Below are the code and all the weights of a small trained network. Each question names an input and a class and asks about switching units off, where a switched-off unit gives its printed mean instead of its output.

import numpy as np


def w(rows, s, z=0):
    codes = np.array(rows[::2]) - 128.0
    scale = np.full(codes.shape[1], s)
    scale[-1] = z or s
    return codes * scale


def norm(h):
    return h / np.sqrt((h * h).mean(-1, keepdims=True) + 1e-5)


def f(y):
    return y / 2 * (1 + np.tanh(0.7978845608 * (y + 0.044715 * y**3)))


def log_softmax(a):
    a = a - a.max(-1, keepdims=True)
    return a - np.log(np.exp(a).sum(-1, keepdims=True))


def net(x, mask):
    res = np.array(x, float).reshape(1, 4) / 4 @ E
    u = 0
    for l in range(3):
        y = f(norm(res) @ A[l][:, :-1].T + A[l][:, -1])
        res = res + np.where(mask[u : u + 13], y, B[l][:, -1]) @ B[l][:, :-1]
        u += 13
    return log_softmax(norm(res)[-1] @ U[:, :-1].T + U[:, -1])


A, B = {}, {}
E = w([
[191,185,65,123,172,188],'x0',
[102,169,155,13,217,89],'x1',
[112,186,144,76,2,141],'x2',
[64,167,160,163,133,175],'x3',
],0.0072)
A[0] = w([
[202,114,141,115,119,89,2],'0.n0',
[107,74,136,102,97,80,83],'0.n1',
[102,42,197,111,105,94,87],'0.n2',
[175,86,86,94,160,143,110],'0.n3',
[6,199,178,211,151,126,71],'0.n4',
[119,161,49,135,140,127,52],'0.n5',
[110,104,116,134,75,180,101],'0.n6',
[204,32,94,68,91,25,37],'0.n7',
[163,85,82,107,119,119,91],'0.n8',
[52,108,175,125,144,255,35],'0.n9',
[89,152,117,78,141,118,164],'0.n10',
[119,105,103,187,222,56,44],'0.n11',
[132,68,148,153,131,141,197],'0.n12',
],0.0086,0.0049)
B[0] = w([
[194,132,134,90,131,196,99],'0.n0',
[103,112,180,131,116,111,165],'0.n1',
[100,188,163,189,119,38,220],'0.n2',
[80,78,163,132,138,201,210],'0.n3',
[232,48,227,124,112,142,245],'0.n4',
[59,169,134,143,111,188,121],'0.n5',
[171,67,140,135,113,69,169],'0.n6',
[189,75,254,140,125,213,249],'0.n7',
[147,160,201,200,141,161,150],'0.n8',
[230,71,188,111,165,173,162],'0.n9',
[153,15,90,116,105,75,234],'0.n10',
[81,73,112,149,178,156,254],'0.n11',
[79,145,114,207,118,56,246],'0.n12',
],0.0067,0.0026)
A[1] = w([
[5,158,154,138,101,71,5],'1.n0',
[227,181,195,120,149,216,150],'1.n1',
[88,181,194,55,194,120,93],'1.n2',
[136,171,53,104,139,214,82],'1.n3',
[162,204,41,124,158,177,183],'1.n4',
[176,162,190,86,166,192,8],'1.n5',
[173,134,58,117,142,188,112],'1.n6',
[138,148,175,155,201,191,108],'1.n7',
[84,73,129,51,162,96,79],'1.n8',
[177,119,197,150,138,71,168],'1.n9',
[161,218,152,43,1,131,108],'1.n10',
[159,192,228,140,156,195,39],'1.n11',
[117,141,121,253,85,121,103],'1.n12',
],0.0094,0.0025)
B[1] = w([
[142,133,219,163,137,101,160],'1.n0',
[95,100,199,94,90,162,211],'1.n1',
[220,175,34,145,24,167,176],'1.n2',
[160,120,238,172,144,19,188],'1.n3',
[83,131,254,163,70,37,208],'1.n4',
[175,150,164,146,124,161,161],'1.n5',
[85,152,194,162,67,74,183],'1.n6',
[85,110,134,79,118,132,193],'1.n7',
[149,246,63,109,47,126,171],'1.n8',
[115,204,182,105,140,205,211],'1.n9',
[46,50,61,159,224,155,255],'1.n10',
[170,107,137,85,133,178,152],'1.n11',
[185,226,70,37,144,134,215],'1.n12',
],0.0088,0.0061)
A[2] = w([
[235,21,144,57,110,146,137],'2.n0',
[151,142,59,114,221,137,169],'2.n1',
[146,34,177,139,194,76,114],'2.n2',
[213,143,159,103,100,209,138],'2.n3',
[216,154,61,188,74,143,51],'2.n4',
[148,104,122,142,198,114,43],'2.n5',
[148,138,191,141,129,37,1],'2.n6',
[189,80,129,241,94,163,107],'2.n7',
[51,101,116,124,254,170,141],'2.n8',
[10,89,98,114,89,151,108],'2.n9',
[217,201,14,159,59,105,85],'2.n10',
[167,37,157,171,135,201,123],'2.n11',
[26,97,58,199,193,148,81],'2.n12',
],0.0088,0.0038)
B[2] = w([
[122,84,161,77,76,251,201],'2.n0',
[78,147,122,140,98,103,193],'2.n1',
[149,165,96,133,48,120,225],'2.n2',
[46,109,108,90,160,200,227],'2.n3',
[161,233,73,41,77,124,148],'2.n4',
[147,112,96,119,30,103,125],'2.n5',
[68,92,187,132,86,87,201],'2.n6',
[143,125,139,17,75,144,160],'2.n7',
[96,54,69,133,132,151,254],'2.n8',
[159,76,73,168,159,149,194],'2.n9',
[79,203,105,61,254,78,212],'2.n10',
[129,157,94,79,96,192,228],'2.n11',
[84,97,79,157,129,100,225],'2.n12',
],0.0081,0.0042)
U = w([
[123,143,226,162,69,82,192],'0',
[133,115,143,72,80,236,152],'1',
[137,234,61,70,125,105,154],'2',
[80,58,41,175,108,130,151],'3',
[98,141,144,121,139,153,155],'4',
[250,104,124,140,194,117,18],'5',
[229,117,113,161,157,129,2],'6',
],0.016,0.0063)

Each question gives the input, the list of numbers given to net, and the class t.
The units are the neurons (one row each of A and B). Each row of codes is followed by its name. A weight is (code - 128) times the scale printed after its matrix; where a second scale follows, it is the last column's (A, B and U).
mask holds one flag per neuron, layer by layer. A switched-off neuron (its flag False) gives its mean, the last column of its row in B, instead of its output. The means were averaged over made-up inputs and are rounded, as every weight is.
A unit's drop is (log p(t) with every unit on - log p(t) with that unit switched off) / (log p(t) with every unit on - log p(t) with every unit switched off).
The circuit of an input: a set's keep is (log p(t) with only the set's units on - log p(t) with every unit switched off) / (log p(t) with every unit on - log p(t) with every unit switched off). Starting from the 12 units with the biggest drops (on a tie, the unit counted first), units are removed one at a time, each time the one whose removal leaves the highest keep (on an exact tie, the one counted first), for as long as the keep stays at least 0.8.
circuit, biggest first: the units of the circuit, biggest drop first
k most important neurons: the k neurons with the biggest drops, biggest first
top k neurons in layer l: the k neurons of layer l with the biggest drops, biggest first
input [5,4,7,-6], class 3: circuit, biggest first : [1.n10]
input [7,-6,-4,-8], class 1: 2 most important neurons : [0.n3, 0.n8]
input [-4,6,-5,-6], class 1: 4 most important neurons : [0.n7, 1.n10, 1.n12, 0.n3]
input [4,-8,8,-7], class 2: circuit, biggest first : [1.n12, 2.n10]
input [-6,6,-5,-7], class 1: 3 most important neurons : [0.n7, 1.n4, 1.n6]
input [-3,1,-4,-3], class 3: 4 most important neurons : [0.n11, 0.n4, 1.n4, 2.n8]
input [-6,0,7,1], class 3: circuit, biggest first : [1.n10, 2.n9]
input [-5,5,-6,4], class 3: top 4 neurons in layer 1 : [1.n4, 1.n3, 1.n12, 1.n6]
input [6,-2,1,5], class 0: circuit, biggest first : [1.n4, 1.n3]
input [6,6,1,-6], class 0: top 4 neurons in layer 1 : [1.n4, 1.n6, 1.n3, 1.n12]
input [-1,-8,1,7], class 2: top 2 neurons in layer 0 : [0.n7, 0.n12]
input [-5,-1,0,-6], class 1: top 2 neurons in layer 1 : [1.n4, 1.n11]
input [-4,8,8,-6], class 2: top 2 neurons in layer 1 : [1.n8, 1.n2]
input [8,2,-2,8], class 0: circuit, biggest first : [1.n4]
input [3,-6,-6,7], class 1: 3 most important neurons : [0.n4, 1.n10, 0.n9]
input [0,8,5,2], class 2: top 2 neurons in layer 1 : [1.n2, 1.n8]
input [-4,6,8,5], class 3: top 2 neurons in layer 1 : [1.n10, 1.n12]
input [-7,6,-8,1], class 3: 2 most important neurons : [0.n11, 1.n4]
input [2,8,0,6], class 2: top 2 neurons in layer 0 : [0.n10, 0.n7]
input [8,8,1,-5], class 0: 2 most important neurons : [1.n4, 1.n3]
input [-6,5,1,-8], class 1: top neuron in layer 1 : [1.n4]
input [0,-5,6,4], class 3: 2 most important neurons : [1.n10, 1.n2]
input [-1,5,1,5], class 1: top 2 neurons in layer 0 : [0.n4, 0.n9]
input [-1,6,4,3], class 2: 2 most important neurons : [1.n8, 1.n2]
input [-5,-6,1,7], class 1: 2 most important neurons : [0.n4, 1.n4]
